Below are the code and all the weights of a small trained network. Each question names an input and a class and asks about switching units off, where a switched-off unit gives its printed mean instead of its output.

import numpy as np


def w(rows, s, z=0):
    codes = np.array(rows[::2]) - 128.0
    scale = np.full(codes.shape[1], s)
    scale[-1] = z or s
    return codes * scale


def f(y):
    return np.maximum(y, 0)


def log_softmax(a):
    a = a - a.max(-1, keepdims=True)
    return a - np.log(np.exp(a).sum(-1, keepdims=True))


def net(x, mask):
    res = np.array(x, float).reshape(1, 4) / 4 @ E
    y = f(res @ A[0][:, :-1].T + A[0][:, -1])
    res = res + np.where(mask, y, B[0][:, -1]) @ B[0][:, :-1]
    return log_softmax(res[-1] @ U[:, :-1].T + U[:, -1])


A, B = {}, {}
E = w([
[229,61,141,53],'x0',
[126,2,195,222],'x1',
[39,28,62,60],'x2',
[174,101,15,177],'x3',
],0.0095)
A[0] = w([
[59,12,104,48,69],'N0',
[161,26,163,212,108],'N1',
[157,173,113,94,52],'N2',
[78,168,45,25,83],'N3',
[128,138,205,84,122],'N4',
[114,92,41,136,122],'N5',
[133,184,123,130,90],'N6',
[205,150,181,169,41],'N7',
[118,157,119,101,183],'N8',
[122,51,193,157,70],'N9',
[119,158,107,67,156],'N10',
[121,143,205,86,82],'N11',
[167,122,86,146,164],'N12',
[177,199,192,169,160],'N13',
[183,61,129,32,68],'N14',
[161,170,117,70,40],'N15',
[190,165,118,183,246],'N16',
[135,94,12,156,211],'N17',
[6,161,80,192,149],'N18',
[165,192,128,89,113],'N19',
[131,177,88,95,185],'N20',
[196,110,55,168,83],'N21',
[126,59,165,173,40],'N22',
[63,103,186,65,134],'N23',
[122,92,165,163,135],'N24',
[249,86,150,54,65],'N25',
[160,119,63,177,3],'N26',
[235,181,149,176,68],'N27',
],0.011,0.0028)
B[0] = w([
[111,69,113,139,249],'N0',
[139,156,106,151,254],'N1',
[145,137,94,164,178],'N2',
[119,115,104,190,246],'N3',
[65,165,114,113,203],'N4',
[82,131,119,105,197],'N5',
[139,112,136,153,175],'N6',
[108,62,94,152,221],'N7',
[136,125,128,139,175],'N8',
[127,162,83,188,215],'N9',
[157,121,111,167,195],'N10',
[63,180,92,105,199],'N11',
[88,156,140,87,182],'N12',
[86,74,130,110,254],'N13',
[143,120,222,150,221],'N14',
[161,148,101,181,187],'N15',
[86,97,144,103,234],'N16',
[84,146,132,105,234],'N17',
[176,99,245,143,234],'N18',
[141,117,88,176,204],'N19',
[147,116,151,167,204],'N20',
[76,185,130,137,210],'N21',
[157,151,98,175,199],'N22',
[66,162,87,85,210],'N23',
[164,169,104,160,187],'N24',
[134,150,208,141,240],'N25',
[93,198,130,89,180],'N26',
[79,70,118,98,249],'N27',
],0.011,0.0098)
U = w([
[162,140,53,189,120],'0',
[141,116,249,120,140],'1',
[92,34,76,90,162],'2',
[57,217,93,51,137],'3',
[129,118,119,100,254],'4',
[158,160,118,80,73],'5',
[147,151,79,51,61],'6',
],0.015,0.0079)

Each question gives the input, the list of numbers given to net, and the class t.
The units are the neurons (one row each of A and B). Each row of codes is followed by its name. A weight is (code - 128) times the scale printed after its matrix; where a second scale follows, it is the last column's (A, B and U).
mask holds one flag per neuron, in row order. A switched-off neuron (its flag False) gives its mean, the last column of its row in B, instead of its output. The means were averaged over made-up inputs and are rounded, as every weight is.
A unit's drop is (log p(t) with every unit on - log p(t) with that unit switched off) / (log p(t) with every unit on - log p(t) with every unit switched off).
The circuit of an input: a set's keep is (log p(t) with only the set's units on - log p(t) with every unit switched off) / (log p(t) with every unit on - log p(t) with every unit switched off). Starting from the 12 units with the biggest drops (on a tie, the unit counted first), units are removed one at a time, each time the one whose removal leaves the highest keep (on an exact tie, the one counted first), for as long as the keep stays at least 0.8.
circuit, biggest first: the units of the circuit, biggest drop first
k most important neurons: the k neurons with the biggest drops, biggest first
drop when u is switched off: that unit's drop, to one decimal
input [-8,3,-3,3], class 1: circuit, biggest first => [N18]
input [5,-6,-3,-2], class 0: circuit, biggest first => [N19, N15]
input [-4,-7,-5,-7], class 0: circuit, biggest first => [N19, N15, N10]
input [8,8,5,-8], class 0: circuit, biggest first => [N9, N22]
input [8,-8,4,-2], class 0: circuit, biggest first => [N3, N15]
input [6,-5,0,2], class 1: 3 most important neurons => [N25, N14, N9]
input [1,-1,-7,7], class 2: 2 most important neurons => [N27, N7]
input [8,4,6,-1], class 1: 2 most important neurons => [N14, N25]
input [-2,5,-6,7], class 3: 2 most important neurons => [N26, N21]
input [-7,4,-8,-6], class 2: 2 most important neurons => [N13, N7]
input [7,-4,7,2], class 1: 2 most important neurons => [N14, N25]
input [3,-1,0,-4], class 3: 2 most important neurons => [N18, N11]
input [-7,0,3,2], class 1: drop when N18 is switched off => 0.6
input [7,-4,-2,5], class 1: circuit, biggest first => [N25]
input [2,2,6,-7], class 3: drop when N7 is switched off => 0.3
input [6,-4,-2,0], class 1: drop when N14 is switched off => 0.2
